Here is a tiny trained network, its code and every weight. The questions are about switching its units off for an input and a class, where a switched-off unit gives its printed mean instead of its output.

import numpy as np


def w(rows, s, z=0):
    codes = np.array(rows[::2]) - 128.0
    scale = np.full(codes.shape[1], s)
    scale[-1] = z or s
    return codes * scale


def norm(h):
    return h / np.sqrt((h * h).mean(-1, keepdims=True) + 1e-5)


def f(y):
    return y / 2 * (1 + np.tanh(0.7978845608 * (y + 0.044715 * y**3)))


def log_softmax(a):
    a = a - a.max(-1, keepdims=True)
    return a - np.log(np.exp(a).sum(-1, keepdims=True))


def net(x, mask):
    res = np.array(x, float).reshape(1, 8) / 4 @ E
    u = 0
    for l in range(2):
        y = f(norm(res) @ A[l][:, :-1].T + A[l][:, -1])
        res = res + np.where(mask[u : u + 5], y, B[l][:, -1]) @ B[l][:, :-1]
        u += 5
    return log_softmax(norm(res)[-1] @ U[:, :-1].T + U[:, -1])


A, B = {}, {}
E = w([
[48,72,181,91,67,94,126,156,208,201,98],'x0',
[111,114,106,139,176,110,130,136,139,137,109],'x1',
[184,67,148,136,106,143,95,154,49,141,93],'x2',
[147,138,141,123,102,138,126,125,128,121,135],'x3',
[167,139,162,135,123,113,140,135,136,140,177],'x4',
[154,117,134,63,125,89,96,35,132,117,96],'x5',
[184,108,84,189,73,103,254,82,150,160,69],'x6',
[114,52,29,77,61,31,161,176,109,41,203],'x7',
],0.0073)
A[0] = w([
[156,169,59,143,190,180,156,71,67,81,161,180],'0.n0',
[67,198,119,155,126,114,134,63,212,65,153,166],'0.n1',
[66,160,102,216,88,202,162,254,124,113,134,3],'0.n2',
[188,41,127,135,102,146,69,122,94,146,97,147],'0.n3',
[120,136,127,48,118,66,95,8,113,112,84,77],'0.n4',
],0.0077,0.0011)
B[0] = w([
[223,60,125,133,94,160,58,159,187,131,141,254],'0.n0',
[130,122,170,247,98,90,128,171,7,136,87,219],'0.n1',
[194,58,227,80,165,76,140,28,138,115,216,216],'0.n2',
[123,145,183,223,136,82,153,160,80,149,177,183],'0.n3',
[165,100,195,113,166,94,155,73,158,105,209,230],'0.n4',
],0.011,0.0055)
A[1] = w([
[179,100,190,120,139,96,83,159,118,100,144,254],'1.n0',
[197,109,92,136,102,157,255,78,130,169,89,97],'1.n1',
[125,218,136,143,133,221,115,83,121,174,70,71],'1.n2',
[148,165,158,151,171,210,131,68,142,202,126,95],'1.n3',
[69,89,165,116,65,81,101,120,189,223,128,95],'1.n4',
],0.0081,0.0037)
B[1] = w([
[23,174,116,143,114,148,177,120,174,183,45,252],'1.n0',
[12,216,181,55,188,180,51,164,129,84,117,170],'1.n1',
[112,98,111,86,60,126,111,195,120,171,123,145],'1.n2',
[150,70,19,57,116,14,213,146,101,79,181,169],'1.n3',
[227,129,22,218,160,226,77,115,127,71,156,167],'1.n4',
],0.011,0.012)
U = w([
[157,86,232,100,211,94,144,24,130,125,175,88],'0',
[225,112,90,162,129,216,64,130,160,126,99,98],'1',
[115,125,50,39,74,66,186,161,88,133,110,148],'2',
[91,155,148,130,130,146,167,132,155,151,56,254],'3',
[106,167,177,221,133,90,134,146,2,153,67,80],'4',
[40,217,168,38,180,195,81,152,128,128,67,42],'5',
],0.011,0.006)

Each question gives the input, the list of numbers given to net, and the class t.
The units are the neurons (one row each of A and B). Each row of codes is followed by its name. A weight is (code - 128) times the scale printed after its matrix; where a second scale follows, it is the last column's (A, B and U).
mask holds one flag per neuron, layer by layer. A switched-off neuron (its flag False) gives its mean, the last column of its row in B, instead of its output. The means were averaged over made-up inputs and are rounded, as every weight is.
A unit's drop is (log p(t) with every unit on - log p(t) with that unit switched off) / (log p(t) with every unit on - log p(t) with every unit switched off).
The circuit of an input: a set's keep is (log p(t) with only the set's units on - log p(t) with every unit switched off) / (log p(t) with every unit on - log p(t) with every unit switched off). Starting from all 10 units, units are removed one at a time, each time the one whose removal leaves the highest keep (on an exact tie, the one counted first), for as long as the keep stays at least 0.8.
circuit, biggest first: the units of the circuit, biggest drop first
most important unit: the unit with the biggest drop
k most important neurons: the k neurons with the biggest drops, biggest first
k most important neurons of layer l: the k neurons of layer l with the biggest drops, biggest first
input [4,-3,6,3,-7,5,0,5], class 4: most important unit : 0.n3
input [3,-5,-4,-4,5,3,4,-4], class 2: 3 most important neurons : [1.n3 0.n3 0.n0]
input [4,4,0,0,4,5,4,-2], class 0: 3 most important neurons of layer 0 : [0.n4 0.n0 0.n1]
input [-4,-4,6,5,1,-4,3,-7], class 2: circuit, biggest first : [1.n3 0.n1]
input [6,-6,4,8,-3,2,-6,7], class 3: 4 most important neurons : [1.n3 1.n0 0.n3 1.n1]
input [-7,-4,8,-7,0,-8,-4,1], class 0: 3 most important neurons : [0.n2 1.n4 0.n1]
input [-4,5,-3,-8,-8,5,0,4], class 3: 3 most important neurons of layer 1 : [1.n0 1.n3 1.n4]
input [8,-3,-8,-2,8,-5,3,-3], class 1: 2 most important neurons of layer 1 : [1.n4 1.n0]
input [5,-3,8,-3,-6,-4,3,3], class 4: 2 most important neurons of layer 0 : [0.n3 0.n0]
input [6,7,8,3,2,7,4,1], class 4: 2 most important neurons : [0.n3 0.n2]
input [7,5,7,-3,8,-5,-3,-4], class 1: 4 most important neurons : [1.n4 0.n1 0.n4 1.n1]
input [-8,-1,7,3,-3,3,0,7], class 1: 2 most important neurons : [0.n0 1.n3]
input [-4,6,6,-5,-1,6,-1,4], class 0: 3 most important neurons of layer 0 : [0.n4 0.n1 0.n0]
input [3,-5,2,1,-2,0,8,-5], class 5: most important unit : 1.n1
input [-4,4,-8,5,-4,8,-8,-6], class 0: 2 most important neurons of layer 1 : [1.n1 1.n3]
input [2,-7,7,-2,6,-1,6,2], class 4: 4 most important neurons of layer 0 : [0.n3 0.n0 0.n4 0.n2]
input [-8,-1,-6,-2,0,4,-7,2], class 1: 2 most important neurons : [0.n0 1.n1]
input [-3,-5,2,6,6,5,2,4], class 3: 2 most important neurons : [1.n0 0.n2]
input [2,2,-1,-2,-6,7,8,4], class 5: 2 most important neurons : [1.n1 0.n2]
input [7,7,-1,6,-3,-7,2,-3], class 0: 2 most important neurons : [0.n2 0.n0]
